Below is a small trained network, with its code and all its weights. Each question gives an input and a target symbol and asks what happens when units are switched off, that is, made to give their printed mean instead of their output.

import numpy as np


def w(rows, s, z=0):
    codes = np.array(rows[::2]) - 128.0
    scale = np.full(codes.shape[1], s)
    scale[-1] = z or s
    return codes * scale


def f(y):
    return np.maximum(y, 0)


def softmax(a):
    e = np.exp(a - a.max(-1, keepdims=True))
    return e / e.sum(-1, keepdims=True)


def log_softmax(a):
    a = a - a.max(-1, keepdims=True)
    return a - np.log(np.exp(a).sum(-1, keepdims=True))


def net(x, mask):
    ids = ['Ωαγδεζηλξτφ'.index(c) for c in x.split()]
    T = len(ids)
    res = E[ids] + P[:T]
    u = 0
    for l in range(2):
        r = res
        for j in range(2):
            rows = slice(2 * j, 2 * j + 2)
            q, k, v = (r @ M[l][rows].T for M in (Q, K, V))
            z = softmax(np.where(np.tri(T) > 0, q @ k.T / 2**0.5, -1e9)) @ v
            o = O[l][rows]
            res = res + np.where(mask[u + j], z, o[:, -1]) @ o[:, :-1]
        u += 2
        y = f(res @ A[l][:, :-1].T + A[l][:, -1])
        res = res + np.where(mask[u : u + 8], y, B[l][:, -1]) @ B[l][:, :-1]
        u += 8
    return log_softmax(res[-1] @ U[:, :-1].T + U[:, -1])


Q, K, V, O, A, B = {}, {}, {}, {}, {}, {}
E = w([
[108,163,189,169,119,128,114,79,40,111],'Ω',
[101,96,163,144,125,168,87,71,78,6],'α',
[98,140,75,85,242,130,162,46,29,116],'γ',
[143,94,145,159,3,60,185,120,45,73],'δ',
[142,180,186,107,159,220,109,160,96,172],'ε',
[168,173,70,185,118,155,151,130,20,24],'ζ',
[81,179,105,83,164,207,137,16,189,141],'η',
[82,164,108,99,76,216,158,155,152,241],'λ',
[92,129,88,37,117,139,137,178,52,128],'ξ',
[128,151,208,83,161,158,203,165,150,144],'τ',
[64,188,127,189,145,33,128,207,129,134],'φ',
],0.017)
P = w([
[66,34,165,66,248,124,63,203,123,68],'0',
[155,149,95,125,2,159,199,124,159,125],'1',
[139,161,99,119,32,143,181,102,133,142],'2',
[142,162,113,132,57,129,185,100,113,152],'3',
[133,163,114,137,72,122,178,92,94,167],'4',
[129,163,121,136,85,110,182,90,85,169],'5',
[126,167,119,156,101,120,184,83,75,169],'6',
[129,172,120,151,110,106,183,82,68,180],'7',
[118,175,112,145,122,112,188,84,63,176],'8',
[109,172,132,148,125,120,199,82,71,165],'9',
[95,170,127,148,129,116,197,73,69,167],'10',
[98,170,139,159,129,116,209,87,66,153],'11',
],0.0075)
Q[0] = w([
[209,35,132,137,92,205,21,116,147,67],'L0H0',
[151,145,104,145,88,121,91,136,110,138],'L0H0',
[65,166,126,137,143,144,190,109,2,83],'L0H1',
[136,172,98,105,111,148,131,159,168,120],'L0H1',
],0.0078)
K[0] = w([
[188,18,169,79,130,198,96,79,99,135],'L0H0',
[213,113,134,71,106,97,206,133,112,103],'L0H0',
[49,73,113,154,199,84,22,254,218,99],'L0H1',
[51,108,180,35,128,118,90,113,164,73],'L0H1',
],0.0057)
V[0] = w([
[77,161,111,98,84,243,198,29,29,142],'L0H0',
[90,80,213,110,86,213,100,124,110,88],'L0H0',
[253,52,118,135,118,238,209,110,71,116],'L0H1',
[185,233,126,79,179,160,154,128,47,74],'L0H1',
],0.0067)
O[0] = w([
[202,123,93,114,77,134,133,140,123,139,254],'L0H0',
[153,134,97,128,130,114,134,147,9,138,133],'L0H0',
[89,140,126,136,107,166,169,161,140,86,4],'L0H1',
[108,175,134,104,91,95,130,155,134,99,192],'L0H1',
],0.015,0.0063)
A[0] = w([
[187,138,16,135,152,144,155,164,166,130,194],'L0N0',
[91,130,57,53,118,147,84,112,152,116,196],'L0N1',
[95,108,128,115,136,46,125,78,119,158,221],'L0N2',
[152,165,171,114,254,145,100,178,132,164,225],'L0N3',
[63,71,154,118,138,217,214,162,158,176,7],'L0N4',
[200,84,91,153,71,131,159,157,91,165,63],'L0N5',
[78,83,77,64,184,47,147,93,115,147,105],'L0N6',
[112,63,141,105,74,149,124,245,99,121,85],'L0N7',
],0.0077,0.0017)
B[0] = w([
[40,95,254,177,123,53,120,79,8,173,177],'L0N0',
[225,177,195,157,164,122,183,250,132,51,158],'L0N1',
[155,166,137,129,32,95,110,112,129,128,192],'L0N2',
[134,112,209,104,129,187,147,122,40,114,185],'L0N3',
[95,175,106,42,113,52,165,61,101,73,142],'L0N4',
[102,93,127,120,166,155,229,90,132,34,247],'L0N5',
[198,117,206,196,101,132,147,177,148,42,168],'L0N6',
[172,198,104,208,174,147,47,66,82,119,170],'L0N7',
],0.0078,0.011)
Q[1] = w([
[151,226,70,157,31,153,201,113,62,49],'L1H0',
[205,134,208,128,102,70,128,93,22,169],'L1H0',
[94,158,33,61,125,71,107,155,134,192],'L1H1',
[132,31,151,100,233,125,2,109,172,91],'L1H1',
],0.0071)
K[1] = w([
[2,127,197,184,127,61,68,128,187,162],'L1H0',
[99,125,157,161,217,106,66,197,115,88],'L1H0',
[142,139,122,126,52,155,228,30,207,169],'L1H1',
[235,123,54,64,160,172,203,108,61,130],'L1H1',
],0.0082)
V[1] = w([
[36,85,134,105,151,129,103,231,167,8],'L1H0',
[6,92,97,127,172,182,87,81,88,122],'L1H0',
[55,22,113,191,70,40,139,65,119,76],'L1H1',
[108,115,166,132,106,164,255,74,158,144],'L1H1',
],0.008)
O[1] = w([
[254,156,117,108,238,79,170,207,176,227,164],'L1H0',
[91,150,160,185,241,128,153,55,227,128,76],'L1H0',
[84,223,42,107,98,169,216,135,31,220,86],'L1H1',
[173,84,218,191,73,178,228,136,92,188,3],'L1H1',
],0.0082,0.0068)
A[1] = w([
[103,126,120,197,152,114,148,158,59,214,8],'L1N0',
[87,78,211,210,112,142,172,70,127,151,48],'L1N1',
[91,21,217,93,80,162,104,153,91,88,2],'L1N2',
[4,119,68,156,27,170,179,211,172,182,146],'L1N3',
[124,172,180,138,165,156,82,148,94,96,207],'L1N4',
[144,74,157,102,65,63,128,214,74,148,138],'L1N5',
[54,144,146,150,146,3,99,197,128,72,70],'L1N6',
[95,141,118,159,162,135,130,46,130,34,114],'L1N7',
],0.0076,0.0026)
B[1] = w([
[67,101,175,220,160,212,115,84,83,122,177],'L1N0',
[188,88,91,52,175,173,102,192,99,117,165],'L1N1',
[157,219,42,153,91,140,228,88,178,221,194],'L1N2',
[138,80,151,173,246,87,59,116,232,78,147],'L1N3',
[96,56,115,142,44,73,238,120,175,111,210],'L1N4',
[18,53,37,190,138,136,69,135,193,137,209],'L1N5',
[148,183,138,122,126,254,96,75,150,128,201],'L1N6',
[81,138,191,105,154,122,111,221,182,254,247],'L1N7',
],0.0071,0.015)
U = w([
[222,242,114,137,107,152,139,129,150,131,21],'Ω',
[137,142,107,167,168,181,153,49,126,82,101],'α',
[145,129,81,153,74,118,184,64,183,131,44],'γ',
[178,160,144,168,116,85,95,91,129,209,123],'δ',
[188,120,194,168,138,100,162,125,133,80,202],'ε',
[106,124,144,204,146,150,125,109,190,114,147],'ζ',
[135,124,115,146,120,99,119,220,151,152,109],'η',
[70,136,172,49,69,106,125,94,99,95,253],'λ',
[166,110,117,89,126,253,122,138,135,170,120],'ξ',
[163,98,86,76,156,192,104,54,140,83,213],'τ',
[103,146,60,121,200,100,147,93,175,166,23],'φ',
],0.0062,0.0032)

Each question gives the input, a string of symbols that net reads in full, and the target symbol t.
The units are the heads (2 rows each of Q, K, V and O) and the neurons (one row each of A and B). Each row of codes is followed by its name. A weight is (code - 128) times the scale printed after its matrix; where a second scale follows, it is the last column's (O, A, B and U).
mask holds one flag per unit, layer by layer, with each layer's heads first. A switched-off unit (its flag False) gives its mean, the last column of its rows in O or B, instead of its output. The means were averaged over made-up inputs and are rounded, as every weight is.
A unit's drop is (log p(t) with every unit on - log p(t) with that unit switched off) / (log p(t) with every unit on - log p(t) with every unit switched off).
The circuit of an input: a set's keep is (log p(t) with only the set's units on - log p(t) with every unit switched off) / (log p(t) with every unit on - log p(t) with every unit switched off). Starting from the 12 units with the biggest drops (on a tie, the unit counted first), units are removed one at a time, each time the one whose removal leaves the highest keep (on an exact tie, the one counted first), for as long as the keep stays at least 0.8.
units of the circuit, in order: the units of the circuit, biggest drop first
k most important neurons: the k neurons with the biggest drops, biggest first
k most important neurons of layer l: the k neurons of layer l with the biggest drops, biggest first
which heads matter: for each layer, one digit per head in row order, 1 if its drop is at least 0.15 and else 0, layers parted by /
input ε τ τ δ Ω Ω ε α, target ζ: 2 most important neurons of layer 1 : L1N7, L1N6
input ξ λ Ω α α Ω ζ ε η ε Ω ξ, target τ: which heads matter : 10 / 11
input ξ Ω φ λ α η φ η δ Ω ε, target τ: 3 most important neurons : L0N7, L0N3, L1N7
input ε Ω ζ ζ λ Ω Ω ζ Ω Ω Ω η, target ζ: which heads matter : 11 / 11
input Ω ε η η ε η, target λ: 2 most important neurons of layer 0 : L0N0, L0N5
input η Ω η ξ τ ξ φ Ω δ ε λ λ, target φ: units of the circuit, in order : L1N3, L0N4, L1H1, L0H0
input ζ ζ ε ε λ η τ γ ε, target Ω: units of the circuit, in order : L0H1, L1H0, L0H0
input γ ε ε α λ Ω ζ δ τ ε, target η: 3 most important neurons of layer 0 : L0N1, L0N6, L0N5
input Ω δ Ω δ τ, target λ: 2 most important neurons of layer 1 : L1N2, L1N5
input α δ τ δ η ε τ Ω λ, target φ: 2 most important neurons of layer 0 : L0N5, L0N1
input δ λ φ τ ε Ω, target δ: units of the circuit, in order : L0H0, L0H1, L0N5
input Ω τ η η τ γ φ η η ξ Ω, target δ: units of the circuit, in order : L0H1, L0N5
input η τ η Ω ζ τ, target γ: 2 most important neurons : L1N2, L0N1
input Ω Ω η φ γ, target ε: 3 most important neurons of layer 0 : L0N6, L0N2, L0N3
input η ε Ω δ γ ζ Ω τ τ φ, target ζ: units of the circuit, in order : L0H0
input η ε ξ, target γ: most important neuron : L1N2
input γ Ω η ε τ τ, target η: which heads matter : 11 / 10
input λ η τ ε φ γ Ω τ ε η ζ, target α: units of the circuit, in order : L1H1, L0H0, L1N0, L1N7
input γ ε α Ω Ω, target η: 2 most important neurons of layer 1 : L1N5, L1N6
input ε Ω ξ Ω η Ω τ γ γ ζ, target ζ: which heads matter : 11 / 11
input Ω η ε γ λ ε Ω Ω ξ, target λ: which heads matter : 10 / 11
input α η φ φ Ω ε, target φ: which heads matter : 11 / 11
input ε δ ξ, target ζ: most important neuron of layer 1 : L1N7
input ζ η ξ ε τ, target Ω: 2 most important neurons : L0N7, L1N5
